Each row is followed by its class; each block has classes of its own.
[-22 -57 -42 -14 -16  31   9 -20   8 -27 -17  -6  12 -22  48 -47  42  37
  47 -38 -34 -15 -50   9  41  18   1 -56 -24  15 -16 -47] : Lim
[ 14 -13  38 -24  23   9  46   3 -29 -19  26 -17 -45  -9  41  46  -3  26
  17  19 -52  -1   8  -8 -11  11 -10  15  11  -9 -18   5] : kip
[ 26 -10  17 -35 -21  31 -37 -20  48 -15  52 -21 -35   0 -30 -46  -2  37
  16 -48   0  -1 -41  -3  32  -8 -20  -4  10  13  -6 -31] : fabe
[-36 -35 -46 -28 -58   6 -29  -3 -19 -20  -8 -21 -22 -46  59 -35  -9  52
  51  -5  -6  18 -35  -7 -18  54  38 -82   0  -5   0 -37] : larar
[-40 -36 -33  -3   3   4  70 -16 -31 -29 -29  -4 -10 -38  94  21  33  18
  31   7 -58 -11 -24 -11 -11  24  -3 -33 -13  16  -5 -31] : kip
[-13  -7  40 -19  -5  -6   1  21 -44  -8  20 -10 -30 -15  38  -5 -28  -5
  -8  21   3 -31  18 -31  30  21   9 -49  28 -20 -18   3] : larar
[ -2  -4  32 -15  47  -8  28   8 -45  -1  23 -23 -49 -44  51  17  -1   2
 -39  35   2 -17  35 -29   9  34  -1 -50  19   0 -17  10] : Tif
[ 10   1  16  -9  -4  13 -11  -2  -4   9  28  -2 -25 -22   5 -28 -27 -19
 -23 -16  12  24 -12 -28  41  -2   9 -68   7  14 -10 -22] : Kuriv
[-48 -59 -46 -28 -10  -6 -10  -8 -46 -10  -3 -19 -14 -49  51  24   3  21
  32  15 -29  30 -29 -10 -19  47  28 -84  12  16  18 -10] : nuveb
[-29 -41 -20 -19  13  27  18 -20 -32 -31 -23  15  -9 -39  91 -10  47  55
  30  10 -48 -46 -24   7   3  38  12 -48  -5  18  -1 -25] : Tif
[ 12 -23  24 -36  -5 -10  25   2 -16 -18   7  -4 -23  -2  10  31 -10  46
  14   2 -37 -38  -1  -1 -10   4 -18  42  25  -1   9  19] : fabe
[-23 -21 -46 -24 -32 -29  -2 -11 -47 -18  -2 -15  -6 -41  68  37  14  31
  26  23 -14  15 -13   3 -32  64  14 -44   2 -12  27  -6] : Tok
[-25 -43 -50 -31 -47  20 -21 -11 -19 -27  27 -35 -46 -46  68 -38  -3  52
  42 -20  -4  13 -43  -9 -27  56  41 -66   5  -4  -5 -45] : larar
[-33 -32 -44 -25 -13  -6 -14   3 -29 -10  -7 -27 -13 -53  58  21  14  47
  14  36  -2  36 -13  -3 -38  62   9 -91  26   9  11  -5] : Tif
[ -7   7  25 -13   0 -12 -11  22 -37  -6  36   3 -47 -22  44 -24 -26 -18
 -13   8  16 -13  11 -47  31   4  10 -75  -7 -15 -24 -10] : larar
[-22 -40 -40  -5  -2  51   4 -30  13 -26   3   1  -8 -26  41 -27  68  12
  41 -27 -11  -7 -39  10  44  22   5 -76 -13  14  -1 -57] : Tok
[ 32  11  23 -20 -12  20 -51 -24  -4 -14  50  -3 -45 -30  -5 -61 -19  -1
  -6 -23  17   2 -15 -19  62   9   3 -42   2  -8 -13 -31] : Tok
[-38 -32 -42 -16 -42  -7  31  -5 -51 -24 -23 -20 -20 -53  82   4   7  33
  15  21 -43  19 -26  -1 -39  63  19 -56  43  -5  11 -17] : kip
[-34 -53 -24 -19   9  14  22 -24 -30 -32 -11   8  -9 -31  69  -6  58  18
  37 -25 -45 -17 -34   5  31  25  13 -38 -28  10  -3 -36] : Tok
[-22 -44 -60 -23 -63  31 -48 -32   9  -8   7 -14   0 -42  28 -48  -6  42
  32 -35   1  54 -72   5 -10  46  31 -79  23  27  16 -48] : Kuriv
[-48 -59 -38 -17  -9 -35  12 -16 -73 -25 -15 -11  -1 -47  93  28  -2  47
   8  21 -33   9 -27  -2 -44  74  24 -35  20   3  21  -9] : Kuriv
[ 13 -53  45 -26  42  38   6   1 -13 -20   1 -19 -29 -11  15  25   6  55
  22  14 -19 -32   7  21  -8  34   8  23  42  13  -6   4] : Tif
[-34 -57 -37 -26 -24 -44  -2   2 -54 -21 -17 -22  11 -39  81  15   5  42
  23  17 -23   6 -15   7 -36  72  17 -42   8  -8  13   1] : Lim
[ 11 -11  18 -15   0  26 -12   1  -9  -6  27 -18  -9 -19  14 -47 -10 -12
 -18  -8   7   1  -6 -20  58  25   6 -67  19   6 -17 -15] : Lim
[ 17  21  11  -8  -3 -10   2   4 -24   3  27  -6 -28 -30  17  -5 -13 -29
 -25   6   8   6  18 -31  43  -4  -4 -47  -7  -8  -7  -5] : Tok
[-36 -45 -27  -8  -5  18   6 -13 -16 -27  -3  19  -2 -13  69  -6  48  44
  30 -11 -35 -15 -50  12  26  23  -8 -71   6   2  -2 -42] : Kuriv
[-43 -51 -37 -14 -18  39  12   3 -15 -30   0   1 -15 -13  69 -23  41  43
  42 -11 -29 -23 -34  -5  19   5  13 -66  -4   0 -18 -39] : larar
[ -21  -25  -71  -32  -53   58  -83  -18   32   -6   15  -16  -19  -31
   -5  -66    2   55   31  -26    5   73  -64   -3   26   11   35 -114
   -2   21   21  -54] : nuveb
[  1  -8 -51 -23 -59  24 -61 -25   3 -15  12  -5 -15 -39  12 -38   7  33
  42 -15   8  50 -45  12  -2  48  23 -79   8  -4  16 -36] : Tok
[ 36 -23  12 -11  11  23   2   4  -1 -21  29 -13 -14  10   4  13   0  38
  31   2 -14 -16  -3  16  10   8 -18   6   4 -16 -21   0] : Lim
[-31 -42 -45 -34 -31 -30 -22  -1 -47  -9  -3 -20 -42 -63  57   5  -4  57
  33   9 -35  23 -21   6 -29  47  23 -69  19 -19  11 -11] : nuveb
[ 38  -1   2 -23 -35  49 -13 -15  41 -12  56 -28 -47   0 -10 -30 -16  29
  17 -36 -12  24 -38 -12  20 -38 -20   0   0  11 -20 -38] : kip
[-28 -49 -48 -25 -40 -35  -2  -8 -40 -21 -16 -37   4 -38  60  -2  -6  48
  21   2 -14   8 -26   6 -25  70  16 -36   6 -12  10  -9] : Lim
[-20 -30 -36  -5 -34  50 -24 -31  27 -10  17   3   1 -25  36 -71  46  33
  33 -53 -30  20 -67  17  44   3   2 -81   3  16 -17 -67] : Kuriv
[-44 -58 -28 -28 -10 -18  -8 -24 -50 -20 -19 -30 -15 -64  72   1  11  62
  10  26 -17  -6  -8  10 -44  84  27 -44  32   4  10  -5] : Tif
[-16 -44 -48 -16 -35   2 -34 -23 -28 -19  31   5 -13 -47  70 -12  -1  43
  21  -3  -7  20 -51  -1 -27  47   3 -70  38   9   8 -29] : Kuriv
[ 14 -28   7 -33  -4   6  41  -2  -3 -15  -2 -17 -51 -22   3  10  -6  56
  14 -15 -26 -26   0   4 -16  12   2  31  25  -3   4   5] : fabe
[ 29   6   1 -29 -26  31 -17 -11  45  -6  30  -3 -35  -5 -26 -32  -2  49
  20 -37  -7   6 -25   4   8 -15 -16   7  16   2  -2 -14] : fabe
[-31 -51 -35 -19 -39  -7  -7  -7 -46 -16 -13  -9  -1 -34  60  16   0  56
  14  26 -21   7 -22  15 -30  64  25 -62  47  -5  26 -12] : Kuriv
[-16 -41 -42 -22 -54   8 -20  -8 -12 -25  10 -27 -35 -41  42 -20  -3  48
  23   0 -18  41 -38   1 -30  31  12 -62  29   1   5 -35] : kip
[-14 -16  27   6  46 -21  53   1 -81  -5  10  13  -5 -25  74  56 -15 -28
 -44  55 -15 -36  36 -33  -3  31   5 -28  25   8   5  23] : Kuriv
[ 29 -12  11  -9  15  17  15   6  -2 -12  16  -9  -1   7  20  20   0  39
  15  11 -12 -24  12  13   5  11 -19  24  13 -15 -11  11] : Lim
[ 37   2  11 -37 -18  47 -14 -21  39 -19  35  -2 -48  -5 -13 -39  -7  64
  14 -26  -6 -27 -20   0  18  -1  -6  13  19   5   8 -19] : fabe
[ -8 -30  25 -34   4   5  50  18 -65 -26  11 -11 -28  13  65  77 -11  47
  26  46 -38 -63  22  -5 -26  37  18  24  19 -25   3  27] : larar
[   7  -14  -43   -1  -39   74  -53  -24   68  -12   18   -4   16   -4
   -6 -104   46   34   52  -70   -9   34  -71   27   59   -7   -6  -72
  -16   12  -29  -67] : Lim
[-28 -52 -32 -22  -5   9  27   2 -21 -33 -23   7   3  -8  77 -13  46  40
  38 -27 -45 -25 -45   8  30  29   4 -44 -27   0  -4 -30] : Lim
[  6  -6  21 -13   6  -6   0  12 -31  -5  -1  -3  -7 -14  18 -32 -22 -14
 -19 -10  -4   4  -3 -19  39  21  12 -33   4  -3 -13   3] : Lim
[  11    5   14  -19  -39   68  -78  -13   16  -15   64   -2  -35   -2
   -9 -114  -23   14  -11  -36   26    4  -37  -26   67  -15   24  -63
   22    2  -26  -44] : larar
[ 18 -10   2 -14 -29  27  21 -14  -2 -20  16 -16 -35  -9  21   7 -12  38
  13   9 -22 -20 -10  -1  -4   1 -14   8  32  -8  -4 -13] : kip
[ -8 -20  14 -28 -10  -4  33  18 -42 -13  13  -8 -21   8  49  55 -19  37
  19  25 -17 -43  16 -11 -23  13   1  31  22 -23  -2  27] : larar
[-53 -44 -56 -20 -31 -38   1   6 -59  -7 -34 -24 -11 -51  68  30  -3  42
  15  29 -25  13 -10   6 -42  60  30 -58  29 -12  36   0] : nuveb
[-54 -55 -27 -34 -23 -84  23   6 -76 -24 -25 -10 -10 -47  82  38   8  41
   7  22 -47 -13 -11  -7 -56  58   3 -23  17  -5  25  16] : fabe
[-23 -38 -54 -36 -57 -10 -40  -8   4 -22  -5 -25 -30 -48  19 -56  -5  53
  21 -36  -7  47 -59  -5 -19  40  25 -66   7  17  24 -40] : fabe
[ -3 -18  22 -18  -4  21   9  12 -21  -7  28  -8 -53 -17  25 -30 -25  -4
 -11 -15  16 -28   5 -33  30  -3  17 -28  20  -7 -23  -8] : larar
[ 38  22   9 -28 -25  71 -37 -27  40 -17  75   0 -56   9 -17 -49  -3  39
  13 -29 -11  33 -39 -11  32 -30 -15 -24   1  -3 -28 -31] : kip
[ 34 -19  24 -32  19  49 -29  -9  12 -18  48 -25 -51  -3 -16   3  -2  68
  14   6   2  -1  -8   9   8   9 -15  -6  31  -4 -23  -3] : Tif
[ -7   4  27 -10  15  -4  14  17 -48  10   9  -9 -26 -33  30   8 -16 -22
 -23  31 -25 -14  25 -24  43  10  11 -69  26  -6  -1   6] : nuveb

A new block, with new classes.
[ -15   27  -36  -58   42   46   -3  -32  -33    4  -49 -107   -1    3
    0  -46    5   29  -11   38  -43    0  102   33  -49   25  -21   26
   23   15  -32   -4] : zibuf
[ -6  -4  28  52 -66 -21  -9  44  19   1  11  29 -12   6  29  23   2 -22
   6 -12 -11   2 -23 -33  19   0  23 -40   7 -23   9  33] : kome
[  2  37 -23 -35  23  32  -8 -14   4 -14 -39   4 -10  23 -18 -21   7   5
   0  28 -20   3  18  39 -10 -14 -26  17  -9   5   0  -1] : tibep
[  2  -5  -2  18 -25 -23  12   0 -31 -13  24   2   4 -21 -34  -9  -9  -4
  -6 -15 -18  -9 -30 -15  -2 -27  29 -17  17 -21  10 -17] : ruvo
[-11   6   2 -27  -6  11  -5  26  30  -6 -33 -16  -7  29  33   9  -1  -9
  11  24 -31  30  20  11   0  21  -8   0 -15 -12 -17  16] : tibep
[  7  10 -34 -36   7  18  -6 -18 -16  -8 -25 -29  11  -5 -15 -16  10  11
  -1  20 -25   7  15   5  -9  10  11   7   7 -13  -4 -33] : det
[ 11   2 -17  45  16 -63  12  -2 -10  -8   1   6 -10 -20 -29 -41 -13 -12
  13  -7  10 -15   4  -1  24  -9  14 -30   4 -24  15 -15] : Zevo
[  5  -2 -17  47  13 -57   8   5  -9  -9   1  18  -7 -23 -20 -41 -12 -13
  14   1  28 -14 -12   2  30   6  19 -25   6 -22  12 -26] : det
[ -6 -25  31  52 -40 -25 -15  39  -1   5  14  42 -21 -13  37  11 -16 -16
   4  -3  -1  20 -45 -27  18 -10  26 -31  -3 -20  -1   2] : Sonad
[ -3  14  -8 -47  18  26 -12  -5  14   9 -36 -13   1   2   5 -11  10  18
  31   6  -4   9  35  22 -12  40  -4  17 -15   7  -7 -30] : det
[-27   6 -15 -38  -9  13 -16  25  17   1 -25 -33 -26  16  37  -8  -1  12
  26  28 -34  41  43 -12 -12  45 -14   5 -14 -10 -25   9] : zibuf
[-13  13   9  33 -22  -1 -16   4 -21 -25  21  66 -16 -13 -12 -19  -6   0
 -30 -27  23 -16 -53 -14  11 -42  24 -13  18 -18  41  10] : tazul
[  6  11  -7 -53  30  21  -6   8  22  12 -46 -24   4  12  17  -9  11  21
  31  19 -16  20  47  26 -12  41 -23  21 -33  16 -14  -9] : bap
[ 17   1   1  79 -13 -66  13  13   0 -14  13  27  -8 -12 -23 -28   3 -27
   6 -11  19 -27  -1  -9  35 -15  12 -46  11 -16  19   1] : kome
[ -1  -3  21  49 -59 -23  -4  45  19   3  11  17 -11   6  30  21   4 -20
   7  -8 -16   8 -13 -30  17   8  18 -37   0 -19   5  33] : kome
[ 13  -2  -1 -12  22  29  22  13   2  17 -32  -9   5  15   5 -13  -8  28
  10   2 -16 -19  18  -4 -18 -17 -10  22  26 -10  -8  27] : Zevo
[-14 -19  46  39 -40 -23   5  26   1   6  24  53  -3 -25   8   4 -15 -16
  23 -50  13 -26 -37 -16   0 -11  32 -26  16  -9  16  -7] : ruvo
[-19   5   1 -35   1  15   2   6  10   9 -17 -17  -6  -3   5 -12  -3  18
  34   3  -7   8  39  -9 -10  43 -10  21  -8   4  -5 -25] : zibuf
[ 16  12 -18 -40  40  41  24  10   9  14 -52 -18  -1  31  10 -19   0  42
  26  17 -23  -9  46  10 -24  -2 -29  35  16  -5 -12  26] : Zevo
[  2  22  -3  13   3   2  -5  -8   0 -14 -14  33  -6   8 -22 -21  -2 -16
 -14   4   0 -15 -28  20   4 -38  -3  -1  12  -2  21  -1] : tibep
[ 13 -37  25  40  -3  15  28  36 -22  16  -5  53  -6 -12  15  -2 -20  16
   9  -1   9 -30 -31 -27  -3 -40   1   1  40  -8  -5  11] : Sonad
[ -2  24 -20 -81  42  38   3  -7  24   8 -44 -44 -11  26   7 -16  14  36
  45  18 -26  19  85  56 -36  31 -33  21 -32  19 -43  -6] : ruvo
[ -5  -2  22 -11 -10  -1 -28  19   8  15 -17   1  -3  -4  12   6  -4   7
  21  -3  19   5  12  23 -12  17  -2   3 -18  -1  -4 -11] : gof
[  5   2 -12 -13 -14   9   9 -14 -30 -14  -8 -36   0 -18 -18  -6  -2  -3
  -5   7 -14   5   4   9  -4   5   7  -9  11  -3  17 -19] : zirod
[-13 -25  51  66 -50 -12 -34  16 -61   9  24  27   2 -50  -3   6 -21 -28
 -43 -36  12 -38 -54 -21 -18 -36  43 -36  53 -17  20   9] : gof
[-12   4  15  16 -32  -6  -9  32  22   1   8  13 -16   8  36   5  -9  -8
  15  -5 -18  19  -5  -6  -4   6  17 -21  -7 -16 -10  22] : ruvo
[-11  54 -59 -93  51  50  -9 -34   2  -3 -54 -58 -19  38 -13 -39  19  44
  20  58 -31  25  96  48 -32  31 -56  48 -29  17 -37 -11] : zibuf
[  0 -23  26 114 -42 -89  18  21 -15  -8  63  58  -4 -43 -18 -21 -27 -43
  -7 -43  29 -30 -70 -29  32 -38  48 -54  20 -26  30  -4] : ruvo
[ 18 -21  22  18   1  21  14  41   1  17 -25  30  14   3  18  -8 -13  15
  -3   1   2 -29 -32 -27   0 -20   6  14  36 -12   5  25] : bap
[-19  -4  10 -11 -23  -3 -16  34  25 -13  -3   9 -15  15  43   7  -1  10
  -6  -7  -2  32 -13 -10   9  13  15  -7 -18 -22   5  25] : tazul
[-16 -33  49  96 -84 -48  14  28 -46 -11  53  50  -2 -61 -12  17 -31 -49
 -26 -35  31 -39 -97 -47  35 -26  62 -48  52 -35  53 -14] : zirod
[ -3 -26  26   6  -4  17  22  38  -1  -4 -12  40  -2   7  19  -8 -14  29
  -9 -22  19 -28 -29 -25   1 -29   9   6  39 -22  10  34] : tazul
[ -3   9  14  27 -50 -18  -6  39  23   2   1  10 -14  18  27  21   9 -11
  13   2 -19  17   5 -18  16  21   7 -27 -13 -14  -1  31] : kome
[  9  41 -21  -2  15   7  -6 -21   1 -13  -4  26 -14  13 -24 -33   5   9
   5   8  -3  -7  14  36  -8 -24  -9   3 -12   3  -2  -1] : ruvo
[ 23  53 -41 -40  22  44 -10 -24  14  -7 -47 -20  -8  40 -21 -22  31  25
  12  36 -30   2  73  46 -16  -1 -42  11 -23  12 -21  12] : kome
[  5  -8   4  27 -29 -18 -20  11 -28  -9  14  -2   3 -24 -15   4  -9  -9
 -14   4   2   2 -32 -11  -2 -25  21 -12  10 -25  22 -18] : gof
[ -1  11 -28   3  37 -51  14   5  -1 -27  -9 -10 -12   9  -9 -46   0  16
  -3   7  24  10  29  20  24  12  -3  -1 -17 -18   9  -2] : tazul
[ -5  -5  14  11  -2   7 -10   3 -49  14 -15 -25  12 -26   8 -12  -4  -6
 -40  -5 -19 -25  -2   0 -25  -1  24  -4  41   4   5  12] : bap
[-21 -24  54  61 -61 -30  -6  45   8  -7  20  46  -8 -20  27  24 -26 -47
 -11 -29  -6   0 -75 -40  22 -14  44 -38  22 -28  30  17] : tibep
[  1  -1   8   5   4  11 -13  -8 -48  10 -17 -34  12 -26   0 -19  -2  -6
 -35   1 -26 -17  11   6 -23   2  14  -7  29   8   0   6] : bap
[ -6  14  -4 -20   6  45  -2 -25 -45   1 -33 -66   3 -21   4 -22   1  -2
 -16   4 -20 -14  54  38 -39  14  -1  -4  35  19   4  -2] : zirod
[  7   3 -22  -8  -3 -10   1 -14 -21  -2  -4 -27   9 -14 -17  -8   2   1
 -13  -5 -31   0   2 -11 -10  -4  21   0  13 -20  14 -14] : Zevo
[ -6 -18  49  80 -67  -4  -1  11 -46   6  28  26   8 -40  -8  16  -9 -33
 -35 -48 -11 -54 -35 -42  -8 -35  47 -51  68 -10  21  28] : kome
[-11 -30  43  53 -33   9  21  38 -21   9  12  39  -5 -26   0 -13 -32   3
   0 -21  11 -43 -48 -63   3 -31  18  -3  64 -21  15  15] : zibuf
[-11  -3  13  16 -42  -7  -9  28   3  -3  -4   7 -17  -7  39   8  -6 -22
   7   0  -5  20  -8   0  10  32   8 -25  -5 -11  11  13] : zirod
[  8  15 -33 -30   9  -2   7 -20 -21  -4 -14 -39   6  -3 -27  -8   3  14
  -3   8 -35   5  21   0 -11   1  12  10   5 -17  10 -18] : Zevo
[  0 -13  15  40 -48 -27   9   2 -36 -10  25   3   7 -39 -14   3 -11 -28
 -30 -18  10 -17 -54 -17  16  -9  43 -18  29 -20  45 -23] : zirod
[-10   5   3   4 -21 -19 -11  23  18   7  -5  -3 -11   8  30   8  -4  -6
   9  -2 -22  24   0 -13   5  21  15  -7 -14 -22   3  16] : Zevo
[ 13   0  -2  49   9 -56 -12  12 -14 -17   0   4 -17 -17 -24 -33 -16 -10
  14  14  27   3   3  17  22 -12  -4 -28 -15 -20   5 -14] : gof
[ 15  -1  -3 -26  18  35  -1  29   3   7 -41  -5  -4  26  12  -6  -3  34
  18  32   3  -1  22  16 -20 -13 -32  28   4 -11 -19  18] : gof
[-16  15 -21 -46  34  30  -5 -22 -37 -12 -28 -59  -1  -1   3 -31  10  26
 -30   1 -18   1  62  30 -36   7  -4   9  18  10  -6   9] : tazul
[  9  47 -31 -37  20  41 -11 -32  -8 -10 -37  -5 -17  15 -16 -30  12  10
   6  27  -2   4  44  58 -13   8 -33   8 -15  19  -1  -2] : zirod
[  1 -14   8  41 -37 -40   8   1 -34  -2  24  16  10 -32 -23   1 -13 -17
 -19 -30 -14 -20 -48 -39   9 -23  45 -19  31 -33  34 -12] : Zevo
[  8   2   5  -2  10  26  28  24  11   4 -14  18   1  20  16 -11  -7  23
  19   2  -7 -19  12   0 -18 -19  -9  22  18  -8 -11  22] : ruvo
[ 11  11  18  56 -38  -4 -44   6 -13  -9  17  69  -9 -16 -22  -7 -13 -17
 -17  -9  23 -13 -60  -7   8 -51  16 -22   3 -21  22   1] : gof
[ -1  15   8  27 -13   1 -10  -7 -10 -16  -3  46  -6  -4 -28 -16  -6 -25
 -18  -6   1 -20 -43   7   8 -42   8 -12  18  -6  26  -2] : tibep
[ -9 -13  19  31   1   7  -4  -7 -59  15  -6 -16  -1 -32  10 -15 -11  -5
 -28  -7  -6 -27  14  10 -28 -21  25 -17  49  10  -6  -5] : Sonad
[-27  -9  23  30 -42 -29 -14  41   8 -13  20  25 -18  -3  39   6  -9  -7
 -14 -19  11  23 -41 -24  20   5  30 -21  -7 -26  24  23] : tazul
[ 20  36 -28 -26  26  23 -25 -15  -3  -4 -36  15  -6  15 -16 -32  15  15
 -11  31 -15   5   9  28  -3  -6 -21  14 -19   6  -3   2] : bap
[  9 -26  20  98 -20 -95   7  31 -16  -3  35  47   1 -43 -14 -24 -19 -38
 -21 -20  38 -24 -80 -32  47 -20  44 -37  15 -26  40  -9] : bap
[ -3   5   6  10   2  20  -7 -20 -48   7 -15 -33   5 -29  -7 -20  -9  -3
 -23 -24 -34 -28  23  -4 -35 -13  23 -13  49  -4   9   9] : Zevo
[  6  -4   3 -30  27  50  30  28   7   3 -56  -4  -1  28  12 -12  -9  23
  20  23 -23 -16  21  10 -19 -14 -31  23  32  -1 -13  28] : tibep
[-21  15 -21 -44  27  46  -9 -25 -39   8 -40 -84  -1  -8   1 -39  -1  18
 -12  23 -39 -10  86  19 -49  23 -15  13  30  13 -34  -3] : zibuf
[ 13   0 -12  -5  -2 -12  -4   0 -20  -8  -5 -13  12 -13 -15  -8   4  -2
 -20  13 -21   7 -24 -13   6  -4  18   4   4 -13  20 -20] : bap
[  1   1  -8 -50  33  46  19  21  13  -7 -44 -12  -1  33  21 -19   1  53
   6  11   3  -6  29  10 -16 -10 -19  36  15  -9  -7  26] : tazul
[  5  -5  -9   6 -17 -20   4  -7 -18   4   6  -4  11 -16 -19   0  -1  -4
 -18 -14 -17 -13 -22 -19  -1 -14  33  -2  19 -23  20 -16] : Zevo
[ 17  17 -37   8  42 -47   7 -10   6  -6 -22  -6 -11   2 -19 -46  -1   3
  20   6   2  -2  40  22  13   9  -6 -10 -12 -15   2 -11] : Zevo
